Here is a tiny trained network, its code and every weight. The questions are about switching its units off for an input and a target symbol, where a switched-off unit gives its printed mean instead of its output.

import numpy as np


def w(rows, s, z=0):
    codes = np.array(rows[::2]) - 128.0
    scale = np.full(codes.shape[1], s)
    scale[-1] = z or s
    return codes * scale


def norm(h):
    return h / np.sqrt((h * h).mean(-1, keepdims=True) + 1e-5)


def f(y):
    return y / 2 * (1 + np.tanh(0.7978845608 * (y + 0.044715 * y**3)))


def softmax(a):
    e = np.exp(a - a.max(-1, keepdims=True))
    return e / e.sum(-1, keepdims=True)


def log_softmax(a):
    a = a - a.max(-1, keepdims=True)
    return a - np.log(np.exp(a).sum(-1, keepdims=True))


def net(x, mask):
    ids = ['βγδζηθλμπφψω'.index(c) for c in x.split()]
    T = len(ids)
    res = E[ids] + P[:T]
    q, k, v = (norm(res) @ M[0].T for M in (Q, K, V))
    z = softmax(np.where(np.tri(T) > 0, q @ k.T / 2**0.5, -1e9)) @ v
    res = res + np.where(mask[0], z, O[0][:, -1]) @ O[0][:, :-1]
    y = f(norm(res) @ A[0][:, :-1].T + A[0][:, -1])
    res = res + np.where(mask[1:17], y, B[0][:, -1]) @ B[0][:, :-1]
    return log_softmax(norm(res)[-1] @ U[:, :-1].T + U[:, -1])


Q, K, V, O, A, B = {}, {}, {}, {}, {}, {}
E = w([
[126,115,124,160,164,128,108,202,149,70,107],'β',
[206,205,136,88,204,95,129,211,131,161,85],'γ',
[125,130,157,200,192,160,99,159,121,125,143],'δ',
[172,169,142,151,187,158,146,58,128,135,154],'ζ',
[125,164,102,104,128,106,131,87,128,77,112],'η',
[162,162,127,124,144,136,158,60,113,106,213],'θ',
[188,76,117,56,64,115,134,109,147,112,158],'λ',
[106,252,161,105,129,110,2,223,70,126,148],'μ',
[202,69,120,155,97,175,143,118,190,71,187],'π',
[92,108,164,109,40,143,47,64,82,109,166],'φ',
[85,115,166,92,143,67,142,27,55,194,82],'ψ',
[76,71,144,191,99,144,108,65,128,33,171],'ω',
],0.0037)
P = w([
[151,154,215,159,124,14,117,135,173,141,156],'0',
[130,149,145,74,212,119,11,67,244,90,101],'1',
[185,187,127,218,2,100,141,149,108,161,72],'2',
[65,150,170,75,142,155,228,210,83,114,182],'3',
[92,114,92,74,192,164,79,81,174,104,123],'4',
[160,124,65,203,81,141,147,116,57,132,92],'5',
[161,100,108,143,170,45,113,154,90,93,160],'6',
[99,142,79,71,212,164,65,103,193,108,133],'7',
],0.0048)
Q[0] = w([
[102,189,165,166,13,203,252,166,93,153,92],'head 0',
[254,128,63,247,87,45,65,99,28,95,103],'head 0',
],0.009)
K[0] = w([
[100,37,200,187,64,54,146,3,192,129,137],'head 0',
[31,23,77,103,122,223,208,62,56,113,153],'head 0',
],0.0064)
V[0] = w([
[184,176,137,53,182,73,163,99,102,255,35],'head 0',
[15,220,153,131,121,95,20,114,23,148,115],'head 0',
],0.004)
O[0] = w([
[197,59,46,132,171,114,78,128,52,85,128,82],'head 0',
[69,88,1,182,133,113,149,149,166,218,168,253],'head 0',
],0.0072,0.0022)
A[0] = w([
[127,127,128,215,130,94,191,112,93,89,119,110],'neuron 0',
[130,98,59,157,155,95,148,166,84,172,195,3],'neuron 1',
[166,157,68,172,82,210,79,154,52,123,40,176],'neuron 2',
[136,178,249,181,60,125,235,151,104,131,120,33],'neuron 3',
[85,68,104,91,173,118,125,182,169,138,138,147],'neuron 4',
[99,186,84,96,80,190,59,66,205,132,53,59],'neuron 5',
[118,101,116,10,114,98,148,130,124,87,207,144],'neuron 6',
[223,102,179,130,132,116,146,133,20,77,122,6],'neuron 7',
[150,119,133,142,139,62,188,223,77,60,140,121],'neuron 8',
[70,145,164,165,47,86,205,189,167,191,166,47],'neuron 9',
[180,148,127,159,114,186,149,113,170,124,15,106],'neuron 10',
[109,144,90,169,166,67,187,154,62,163,113,129],'neuron 11',
[194,86,66,155,138,88,120,149,17,118,161,89],'neuron 12',
[169,146,254,98,123,77,187,161,56,51,159,6],'neuron 13',
[187,135,89,98,116,235,65,93,144,106,20,49],'neuron 14',
[162,106,168,128,116,171,57,91,163,187,164,130],'neuron 15',
],0.0067,0.0057)
B[0] = w([
[152,170,172,98,122,105,113,198,98,194,165,165],'neuron 0',
[85,122,55,89,56,70,31,83,121,109,103,186],'neuron 1',
[101,106,132,58,162,136,168,111,174,86,160,209],'neuron 2',
[141,121,98,111,125,22,70,193,147,113,83,253],'neuron 3',
[139,189,196,119,109,129,104,120,167,146,106,240],'neuron 4',
[178,83,84,161,93,90,148,136,66,103,99,185],'neuron 5',
[154,150,167,165,159,68,87,145,144,141,142,182],'neuron 6',
[25,147,110,115,190,123,3,89,157,129,136,150],'neuron 7',
[128,102,125,139,132,97,114,73,93,174,146,194],'neuron 8',
[146,135,72,112,186,189,171,70,84,92,119,251],'neuron 9',
[114,115,162,190,125,160,81,74,135,176,143,150],'neuron 10',
[170,114,173,142,101,166,106,132,147,90,161,211],'neuron 11',
[111,132,155,114,117,181,212,185,129,154,70,218],'neuron 12',
[130,89,78,176,77,225,204,115,151,118,111,197],'neuron 13',
[59,202,112,124,55,116,233,138,158,166,146,149],'neuron 14',
[107,106,133,81,147,207,140,181,61,164,180,152],'neuron 15',
],0.0066,0.0042)
U = w([
[132,158,200,178,53,155,98,181,188,85,22,5],'β',
[90,170,128,16,213,114,173,128,193,37,127,181],'γ',
[54,132,204,187,211,205,133,168,125,244,108,193],'δ',
[144,211,57,140,115,236,180,2,73,156,156,120],'ζ',
[182,173,35,225,111,75,202,163,51,124,50,98],'η',
[206,178,150,139,245,120,78,71,72,78,218,110],'θ',
[151,165,232,66,74,33,100,160,127,180,194,145],'λ',
[14,157,71,113,106,87,63,113,204,186,170,114],'μ',
[170,95,197,206,78,201,210,125,183,171,229,180],'π',
[149,24,73,64,34,152,127,212,34,166,104,115],'φ',
[107,48,151,57,228,66,71,81,50,144,49,106],'ψ',
[109,35,145,188,169,152,66,48,107,7,124,172],'ω',
],0.0087,0.0033)

Each question gives the input, a string of symbols that net reads in full, and the target symbol t.
The units are the heads (2 rows each of Q, K, V and O) and the neurons (one row each of A and B). Each row of codes is followed by its name. A weight is (code - 128) times the scale printed after its matrix; where a second scale follows, it is the last column's (O, A, B and U).
mask holds one flag per unit, heads first, then neurons. A switched-off unit (its flag False) gives its mean, the last column of its rows in O or B, instead of its output. The means were averaged over made-up inputs and are rounded, as every weight is.
A unit's drop is (log p(t) with every unit on - log p(t) with that unit switched off) / (log p(t) with every unit on - log p(t) with every unit switched off).
The circuit of an input: a set's keep is (log p(t) with only the set's units on - log p(t) with every unit switched off) / (log p(t) with every unit on - log p(t) with every unit switched off). Starting from the 12 units with the biggest drops (on a tie, the unit counted first), units are removed one at a time, each time the one whose removal leaves the highest keep (on an exact tie, the one counted first), for as long as the keep stays at least 0.8.
units of the circuit, in order: the units of the circuit, biggest drop first
most important unit: the unit with the biggest drop
top k neurons: the k neurons with the biggest drops, biggest first
drop of u: that unit's drop, to one decimal
input δ β β, target θ: top 2 neurons	neuron 9; neuron 10
input β ψ ω β λ φ, target ζ: units of the circuit, in order	head 0; neuron 9
input ω δ η ψ, target γ: units of the circuit, in order	head 0; neuron 9; neuron 3
input β η μ β η φ δ π, target μ: units of the circuit, in order	head 0; neuron 4
input β γ β ω φ ω θ, target γ: units of the circuit, in order	head 0; neuron 9; neuron 3
input π δ φ η β π, target β: units of the circuit, in order	head 0
input β δ θ ω, target η: top 3 neurons	neuron 3; neuron 13; neuron 2
input β β β η β β, target π: units of the circuit, in order	neuron 11; neuron 3
input ω ψ μ γ β γ θ, target ψ: top 2 neurons	neuron 7; neuron 12
input η γ φ δ, target λ: units of the circuit, in order	head 0; neuron 4; neuron 13; neuron 9
input β μ μ λ β ω β, target ω: top 3 neurons	neuron 13; neuron 7; neuron 8
input π β ω δ π η ω, target θ: top 2 neurons	neuron 9; neuron 12
input β ζ π, target β: units of the circuit, in order	head 0; neuron 3; neuron 13
input β δ η β θ, target θ: units of the circuit, in order	neuron 6; neuron 12; neuron 1
input γ β μ φ ψ γ ψ, target ζ: top neuron	neuron 9
input β θ β β β, target β: top 2 neurons	neuron 5; neuron 9
input η ω φ λ ω ζ ψ, target ω: units of the circuit, in order	head 0; neuron 13; neuron 7
input μ ζ π π δ η μ, target β: units of the circuit, in order	head 0; neuron 13
input β θ φ μ, target η: top 2 neurons	neuron 13; neuron 3
input ω ω φ ω β β μ, target γ: top 3 neurons	neuron 9; neuron 3; neuron 5
input θ δ φ β δ, target δ: top 3 neurons	neuron 9; neuron 15; neuron 3
input ω γ β ζ ψ β ω, target δ: top 2 neurons	neuron 12; neuron 7
input η π ω β θ, target θ: most important unit	neuron 13
input λ η ω η φ, target φ: top 2 neurons	neuron 5; neuron 15
input μ θ η η γ θ, target λ: top 2 neurons	neuron 0; neuron 9
input β γ ω θ, target η: top 2 neurons	neuron 3; neuron 13
input β φ β β η δ, target π: units of the circuit, in order	neuron 11
input φ ζ μ, target ζ: drop of neuron 3	0.1
